Below are the code and all the weights of a small trained network. Each question names an input and a target symbol and asks about switching units off, where a switched-off unit gives its printed mean instead of its output.

import numpy as np


def w(rows, s, z=0):
    codes = np.array(rows[::2]) - 128.0
    scale = np.full(codes.shape[1], s)
    scale[-1] = z or s
    return codes * scale


def norm(h):
    return h / np.sqrt((h * h).mean(-1, keepdims=True) + 1e-5)


def f(y):
    return y / 2 * (1 + np.tanh(0.7978845608 * (y + 0.044715 * y**3)))


def softmax(a):
    e = np.exp(a - a.max(-1, keepdims=True))
    return e / e.sum(-1, keepdims=True)


def log_softmax(a):
    a = a - a.max(-1, keepdims=True)
    return a - np.log(np.exp(a).sum(-1, keepdims=True))


def net(x, mask):
    ids = ['ΘΠΩαεητφψ'.index(c) for c in x.split()]
    T = len(ids)
    res = E[ids] + P[:T]
    r = norm(res)
    for j in range(3):
        rows = slice(3 * j, 3 * j + 3)
        q, k, v = (r @ M[0][rows].T for M in (Q, K, V))
        z = softmax(np.where(np.tri(T) > 0, q @ k.T / 3**0.5, -1e9)) @ v
        o = O[0][rows]
        res = res + np.where(mask[j], z, o[:, -1]) @ o[:, :-1]
    y = f(norm(res) @ A[0][:, :-1].T + A[0][:, -1])
    res = res + np.where(mask[3:15], y, B[0][:, -1]) @ B[0][:, :-1]
    return log_softmax(norm(res)[-1] @ U[:, :-1].T + U[:, -1])


Q, K, V, O, A, B = {}, {}, {}, {}, {}, {}
E = w([
[64,123,83,166],'Θ',
[207,180,89,40],'Π',
[75,147,124,112],'Ω',
[164,104,157,170],'α',
[172,3,141,85],'ε',
[62,151,117,63],'η',
[89,109,127,134],'τ',
[84,154,160,76],'φ',
[150,91,128,201],'ψ',
],0.0023)
P = w([
[83,147,51,136],'0',
[17,171,180,198],'1',
[112,107,56,112],'2',
[94,155,77,123],'3',
[19,178,236,183],'4',
[137,91,74,88],'5',
[102,154,88,118],'6',
[48,143,254,182],'7',
[155,82,81,75],'8',
[105,153,92,118],'9',
],0.0026)
Q[0] = w([
[73,140,243,214],'H0',
[198,89,39,27],'H0',
[64,184,221,205],'H0',
[29,121,173,103],'H1',
[157,157,2,130],'H1',
[230,172,47,192],'H1',
[100,180,210,221],'H2',
[132,232,191,218],'H2',
[50,197,236,216],'H2',
],0.0045)
K[0] = w([
[79,21,73,230],'H0',
[199,226,192,24],'H0',
[50,70,111,240],'H0',
[58,125,122,26],'H1',
[128,31,1,227],'H1',
[213,137,78,234],'H1',
[126,171,38,116],'H2',
[60,208,31,210],'H2',
[162,157,15,145],'H2',
],0.0044)
V[0] = w([
[216,162,159,156],'H0',
[74,155,72,48],'H0',
[199,160,205,90],'H0',
[69,52,253,71],'H1',
[61,139,232,50],'H1',
[88,98,120,144],'H1',
[56,126,74,154],'H2',
[82,239,115,179],'H2',
[137,40,155,39],'H2',
],0.003)
O[0] = w([
[132,253,72,209,14],'H0',
[171,104,143,48,247],'H0',
[141,254,144,151,6],'H0',
[72,193,72,213,113],'H1',
[93,126,59,188,117],'H1',
[175,200,87,218,180],'H1',
[208,228,124,188,233],'H2',
[84,239,170,222,135],'H2',
[192,40,149,87,144],'H2',
],0.0024,0.0018)
A[0] = w([
[109,62,191,191,197],'N0',
[52,95,130,150,2],'N1',
[173,46,135,190,39],'N2',
[186,146,106,68,170],'N3',
[173,166,51,82,160],'N4',
[137,212,167,161,134],'N5',
[95,198,92,219,140],'N6',
[164,145,106,93,120],'N7',
[252,169,115,67,125],'N8',
[101,145,14,68,47],'N9',
[31,92,177,171,171],'N10',
[43,119,146,95,148],'N11',
],0.0037,0.0019)
B[0] = w([
[134,146,253,85,251],'N0',
[36,144,135,152,92],'N1',
[124,215,112,69,126],'N2',
[138,146,48,213,232],'N3',
[162,181,97,224,212],'N4',
[155,68,81,119,95],'N5',
[166,71,54,165,103],'N6',
[124,166,61,172,147],'N7',
[72,119,174,245,208],'N8',
[162,159,187,173,185],'N9',
[74,100,223,164,249],'N10',
[139,98,186,87,220],'N11',
],0.0034,0.0012)
U = w([
[17,82,81,210,3],'Θ',
[244,240,18,246,253],'Π',
[33,253,161,207,20],'Ω',
[240,239,232,232,35],'α',
[229,20,33,33,253],'ε',
[31,235,25,40,79],'η',
[51,98,225,24,34],'τ',
[32,238,190,27,13],'φ',
[233,238,227,38,4],'ψ',
],0.0048,0.004)

Each question gives the input, a string of symbols that net reads in full, and the target symbol t.
The units are the heads (3 rows each of Q, K, V and O) and the neurons (one row each of A and B). Each row of codes is followed by its name. A weight is (code - 128) times the scale printed after its matrix; where a second scale follows, it is the last column's (O, A, B and U).
mask holds one flag per unit, heads first, then neurons. A switched-off unit (its flag False) gives its mean, the last column of its rows in O or B, instead of its output. The means were averaged over made-up inputs and are rounded, as every weight is.
A unit's drop is (log p(t) with every unit on - log p(t) with that unit switched off) / (log p(t) with every unit on - log p(t) with every unit switched off).
The circuit of an input: a set's keep is (log p(t) with only the set's units on - log p(t) with every unit switched off) / (log p(t) with every unit on - log p(t) with every unit switched off). Starting from the 12 units with the biggest drops (on a tie, the unit counted first), units are removed one at a time, each time the one whose removal leaves the highest keep (on an exact tie, the one counted first), for as long as the keep stays at least 0.8.
units of the circuit, in order: the units of the circuit, biggest drop first
unit that matters most: the unit with the biggest drop
top k neurons: the k neurons with the biggest drops, biggest first
heads that matter: for each layer, one digit per head in row order, 1 if its drop is at least 0.15 and else 0, layers parted by /
drop when u is switched off: that unit's drop, to one decimal
input τ ε φ, target ε: units of the circuit, in order	H2, N0
input Ω Π τ, target Π: heads that matter	101
input ε ε ε Π η Θ, target Π: units of the circuit, in order	H0, N4
input ψ φ ψ ε Π ψ, target Π: units of the circuit, in order	H0, N2
input Ω Ω φ ε α Π, target Π: heads that matter	000
input Π ε ε Π Ω Ω, target Π: units of the circuit, in order	H0, N4
input Π Θ φ, target Π: heads that matter	001
input ε Π Π Π Ω ψ, target Π: units of the circuit, in order	H0, N11, N2
input η ε ε ψ Ω η ψ, target ψ: heads that matter	110
input α η η Π ε τ α Π Θ, target Π: heads that matter	100
input Ω Ω α α Π η, target Π: unit that matters most	H0
input τ ε ε ψ Π η, target Π: top 3 neurons	N4, N9, N3
input α α τ, target τ: top 2 neurons	N8, N3
input ε η η Π η φ, target Π: heads that matter	110
input Π Π η α η Ω, target Π: heads that matter	000
input ε ε ε Π Ω α, target Π: heads that matter	100
input ε ψ Ω α η τ ψ, target ψ: unit that matters most	H1
input ε Π α, target Π: drop when N1 is switched off	0.0
input ε τ φ, target ε: drop when H1 is switched off	0.1
input Π Π τ, target Π: drop when N0 is switched off	0.4
